Below are the code and all the weights of a small trained network. Each question names an input and a target symbol and asks about switching units off, where a switched-off unit gives its printed mean instead of its output.

import numpy as np


def w(rows, s, z=0):
    codes = np.array(rows[::2]) - 128.0
    scale = np.full(codes.shape[1], s)
    scale[-1] = z or s
    return codes * scale


def norm(h):
    return h / np.sqrt((h * h).mean(-1, keepdims=True) + 1e-5)


def f(y):
    return np.maximum(y, 0)


def softmax(a):
    e = np.exp(a - a.max(-1, keepdims=True))
    return e / e.sum(-1, keepdims=True)


def log_softmax(a):
    a = a - a.max(-1, keepdims=True)
    return a - np.log(np.exp(a).sum(-1, keepdims=True))


def net(x, mask):
    ids = ['ΓΛΣΦαβεμξψω'.index(c) for c in x.split()]
    T = len(ids)
    res = E[ids] + P[:T]
    u = 0
    for l in range(2):
        r = norm(res)
        for j in range(2):
            rows = slice(2 * j, 2 * j + 2)
            q, k, v = (r @ M[l][rows].T for M in (Q, K, V))
            z = softmax(np.where(np.tri(T) > 0, q @ k.T / 2**0.5, -1e9)) @ v
            o = O[l][rows]
            res = res + np.where(mask[u + j], z, o[:, -1]) @ o[:, :-1]
        u += 2
        y = f(norm(res) @ A[l][:, :-1].T + A[l][:, -1])
        res = res + np.where(mask[u : u + 8], y, B[l][:, -1]) @ B[l][:, :-1]
        u += 8
    return log_softmax(norm(res)[-1] @ U[:, :-1].T + U[:, -1])


Q, K, V, O, A, B = {}, {}, {}, {}, {}, {}
E = w([
[91,159,144,150,140,162,153,51,154,181,160,61],'Γ',
[147,198,119,68,216,72,161,62,145,119,186,83],'Λ',
[118,177,114,121,211,118,160,172,70,26,126,91],'Σ',
[134,125,76,196,117,145,130,166,158,161,151,71],'Φ',
[158,66,154,195,146,132,176,87,96,142,109,140],'α',
[235,115,151,112,162,183,155,60,99,116,161,201],'β',
[147,155,99,46,147,68,99,61,101,106,99,158],'ε',
[215,95,59,59,122,97,136,166,128,164,151,130],'μ',
[160,154,158,128,141,138,163,193,124,239,61,111],'ξ',
[107,203,102,45,68,162,252,89,113,115,151,150],'ψ',
[194,164,120,130,90,173,133,53,91,172,57,81],'ω',
],0.021)
P = w([
[165,215,154,254,99,62,71,108,59,166,251,86],'0',
[160,170,147,239,104,66,89,111,66,163,204,104],'1',
[187,137,172,189,118,62,120,102,78,153,180,118],'2',
[172,115,141,187,136,91,116,102,106,177,156,130],'3',
[165,103,141,163,138,107,129,102,130,169,130,137],'4',
[153,91,115,145,144,125,118,106,147,170,111,137],'5',
[145,74,123,122,140,138,134,110,153,161,79,138],'6',
[141,60,91,125,165,167,124,132,190,176,69,144],'7',
[122,39,109,88,149,159,112,120,191,148,51,131],'8',
[115,34,109,75,143,170,126,123,213,134,37,124],'9',
],0.0096)
Q[0] = w([
[181,96,95,187,55,165,181,104,203,122,89,147],'L0H0',
[253,97,5,179,124,138,151,48,109,150,90,81],'L0H0',
[114,160,114,114,149,2,21,18,113,172,101,132],'L0H1',
[104,115,67,128,184,114,151,73,187,128,142,101],'L0H1',
],0.0081)
K[0] = w([
[137,118,179,65,130,254,136,139,215,99,53,147],'L0H0',
[149,91,46,57,137,156,130,112,162,125,19,109],'L0H0',
[141,165,126,90,70,9,40,104,111,124,138,130],'L0H1',
[75,78,68,94,202,132,93,71,168,115,70,199],'L0H1',
],0.0085)
V[0] = w([
[97,159,177,62,103,157,126,193,135,157,170,254],'L0H0',
[196,117,113,132,137,209,97,93,115,100,169,136],'L0H0',
[134,130,106,74,113,102,92,130,181,154,66,148],'L0H1',
[169,141,160,157,120,100,124,128,106,138,115,120],'L0H1',
],0.0072)
O[0] = w([
[193,102,120,107,33,171,168,200,76,183,169,35,2],'L0H0',
[38,83,105,128,161,119,158,113,10,97,82,176,217],'L0H0',
[254,192,115,124,154,121,221,104,148,53,155,210,58],'L0H1',
[162,75,148,141,76,193,6,140,238,105,149,197,216],'L0H1',
],0.0073,0.0049)
A[0] = w([
[143,105,87,58,190,95,132,97,41,67,196,136,161],'L0N0',
[106,53,132,176,94,118,186,126,125,144,172,160,205],'L0N1',
[213,170,209,201,169,150,93,212,99,158,105,163,234],'L0N2',
[197,44,123,99,146,73,155,128,88,134,162,113,174],'L0N3',
[109,138,56,192,148,104,125,163,70,73,134,206,194],'L0N4',
[133,183,171,167,136,147,172,52,102,235,87,103,160],'L0N5',
[94,169,97,1,123,108,143,65,96,132,211,119,161],'L0N6',
[100,190,69,171,145,91,114,137,178,122,156,54,250],'L0N7',
],0.0074,0.0019)
B[0] = w([
[144,150,152,178,162,137,110,166,164,158,111,95,255],'L0N0',
[147,87,91,115,71,232,97,105,33,151,174,131,184],'L0N1',
[41,111,158,97,104,70,138,120,137,149,192,27,210],'L0N2',
[140,172,29,185,102,127,42,211,85,207,113,77,207],'L0N3',
[175,87,242,59,178,172,48,170,89,79,115,155,213],'L0N4',
[90,200,70,106,131,139,85,58,155,134,89,127,231],'L0N5',
[168,142,183,100,142,147,142,128,129,187,144,217,201],'L0N6',
[148,127,145,120,142,128,83,67,2,128,85,178,204],'L0N7',
],0.0084,0.0072)
Q[1] = w([
[83,189,177,163,86,114,196,134,116,61,215,166],'L1H0',
[130,46,123,160,146,191,103,42,108,181,158,91],'L1H0',
[97,123,152,139,176,171,139,147,68,56,58,194],'L1H1',
[221,29,148,157,146,232,83,82,37,228,2,191],'L1H1',
],0.0078)
K[1] = w([
[134,198,183,157,75,110,84,64,101,111,198,89],'L1H0',
[116,100,123,98,109,158,217,129,189,142,2,129],'L1H0',
[155,88,106,99,182,159,157,118,90,62,27,147],'L1H1',
[137,83,65,51,136,157,167,168,197,154,13,149],'L1H1',
],0.0088)
V[1] = w([
[88,120,147,64,151,140,150,98,146,164,104,82],'L1H0',
[133,38,124,105,147,162,200,91,161,137,192,250],'L1H0',
[142,150,80,69,157,64,167,172,197,143,2,221],'L1H1',
[34,220,61,102,74,104,32,134,145,234,152,68],'L1H1',
],0.0051)
O[1] = w([
[185,72,162,103,195,106,2,206,183,47,184,65,136],'L1H0',
[183,99,108,113,133,88,195,129,171,187,129,163,38],'L1H0',
[15,139,142,139,116,114,100,99,87,147,252,93,107],'L1H1',
[114,121,98,61,123,85,217,102,172,78,156,202,254],'L1H1',
],0.0099,0.0061)
A[1] = w([
[120,52,102,159,30,200,112,109,138,124,148,117,157],'L1N0',
[112,157,108,193,134,132,28,87,123,161,127,131,67],'L1N1',
[131,78,185,216,150,98,107,108,250,168,58,156,2],'L1N2',
[114,107,117,98,76,187,152,61,144,175,139,254,162],'L1N3',
[221,125,95,97,132,181,48,64,175,153,127,116,149],'L1N4',
[107,52,117,191,96,217,121,141,107,98,125,214,118],'L1N5',
[230,86,40,168,50,63,178,222,100,202,222,90,41],'L1N6',
[123,132,201,57,148,137,128,82,146,148,143,211,116],'L1N7',
],0.008,0.0042)
B[1] = w([
[197,176,112,105,180,144,63,151,140,117,171,167,179],'L1N0',
[136,104,102,102,140,158,241,115,164,95,142,84,229],'L1N1',
[168,191,105,166,122,98,132,180,123,96,212,67,148],'L1N2',
[106,135,135,77,138,133,168,177,93,76,105,31,244],'L1N3',
[73,127,104,165,94,98,99,112,177,112,95,119,254],'L1N4',
[130,162,190,135,68,89,167,130,143,176,124,174,199],'L1N5',
[147,9,53,173,158,12,146,126,51,145,85,125,191],'L1N6',
[119,98,83,125,135,100,183,143,181,174,148,146,223],'L1N7',
],0.012,0.0084)
U = w([
[124,123,155,156,99,183,111,114,116,210,206,96,252],'Γ',
[146,173,129,49,82,157,222,192,56,105,157,141,149],'Λ',
[175,128,77,93,87,165,65,167,173,51,180,182,129],'Σ',
[161,51,59,125,115,79,122,166,82,148,114,109,98],'Φ',
[215,243,128,121,200,86,149,104,137,159,130,223,90],'α',
[118,147,190,106,199,112,95,196,86,81,99,93,96],'β',
[2,216,197,135,37,45,39,168,120,255,125,98,149],'ε',
[186,138,160,123,69,180,110,129,158,203,27,179,229],'μ',
[88,19,213,143,109,135,171,130,145,122,184,196,125],'ξ',
[73,146,81,180,66,150,154,67,143,66,41,118,41],'ψ',
[206,167,144,203,103,117,182,196,172,82,138,77,66],'ω',
],0.0074,0.0024)

Each question gives the input, a string of symbols that net reads in full, and the target symbol t.
The units are the heads (2 rows each of Q, K, V and O) and the neurons (one row each of A and B). Each row of codes is followed by its name. A weight is (code - 128) times the scale printed after its matrix; where a second scale follows, it is the last column's (O, A, B and U).
mask holds one flag per unit, layer by layer, with each layer's heads first. A switched-off unit (its flag False) gives its mean, the last column of its rows in O or B, instead of its output. The means were averaged over made-up inputs and are rounded, as every weight is.
A unit's drop is (log p(t) with every unit on - log p(t) with that unit switched off) / (log p(t) with every unit on - log p(t) with every unit switched off).
The circuit of an input: a set's keep is (log p(t) with only the set's units on - log p(t) with every unit switched off) / (log p(t) with every unit on - log p(t) with every unit switched off). Starting from the 12 units with the biggest drops (on a tie, the unit counted first), units are removed one at a time, each time the one whose removal leaves the highest keep (on an exact tie, the one counted first), for as long as the keep stays at least 0.8.
units of the circuit, in order: the units of the circuit, biggest drop first
most important unit: the unit with the biggest drop
top k neurons: the k neurons with the biggest drops, biggest first
top k neurons in layer l: the k neurons of layer l with the biggest drops, biggest first
which heads matter: for each layer, one digit per head in row order, 1 if its drop is at least 0.15 and else 0, layers parted by /
input ξ ξ Γ ψ Λ ε, target α: units of the circuit, in order -> L0H1
input Σ Γ ε ω μ β β α, target μ: units of the circuit, in order -> L1N5, L1N0, L0N1
input Σ Γ Φ Φ Γ α ε ψ ω β, target ξ: which heads matter -> 10 / 01
input Σ μ Σ ε μ Σ ε β Λ, target α: units of the circuit, in order -> L0H1, L0N6
input ψ ε Φ β Γ β α, target μ: units of the circuit, in order -> L1H1, L1N5, L0N1
input Σ Γ α, target ω: which heads matter -> 11 / 01
input Λ α ξ α Φ ε β, target Γ: units of the circuit, in order -> L1H1, L0H1
input α ψ ψ μ Σ Φ, target Λ: top 4 neurons in layer 1 -> L1N3, L1N5, L1N0, L1N6
input Σ ω Λ ω Σ Λ Σ Φ, target ψ: top 4 neurons in layer 0 -> L0N7, L0N6, L0N0, L0N2
input ε α α, target Γ: top 2 neurons -> L0N2, L0N1
input β α ψ Σ β, target Φ: top 2 neurons in layer 0 -> L0N3, L0N6
input Λ α Γ ε ψ ξ ψ Λ α, target Φ: which heads matter -> 10 / 10
input μ Σ Σ ω α β, target ξ: top 3 neurons in layer 0 -> L0N5, L0N4, L0N1
input ω ε Φ α α Φ, target ω: most important unit -> L1N2
input ξ α ω Γ μ μ α, target Λ: which heads matter -> 00 / 00
input Φ α ε Φ, target Γ: top 4 neurons -> L0N7, L1N1, L0N3, L1N0
input α Γ Λ ω Λ ω α, target ξ: top 2 neurons -> L1N5, L0N1
input Λ Σ Λ Γ Σ ξ Φ ψ α, target Φ: top 2 neurons -> L1N6, L0N2
input β ε ξ μ β, target Σ: which heads matter -> 10 / 10
input Λ Σ Σ ε ε Φ Λ ξ, target ε: most important unit -> L1N1
input Σ ω Φ ε, target α: top 2 neurons in layer 1 -> L1N6, L1N3
input α ε Σ ε Φ β Φ α β ξ, target ε: top 2 neurons -> L1N1, L0N1
input ξ ω ε Φ Γ Λ Φ, target ψ: top 3 neurons -> L0N7, L1N1, L0N6
input Σ ξ Φ, target Σ: which heads matter -> 00 / 11
input ψ β ψ β, target Φ: which heads matter -> 10 / 00
input Γ Λ Γ α, target ω: which heads matter -> 10 / 01
input Σ Σ ε Γ Γ, target ψ: top 2 neurons -> L0N5, L1N4
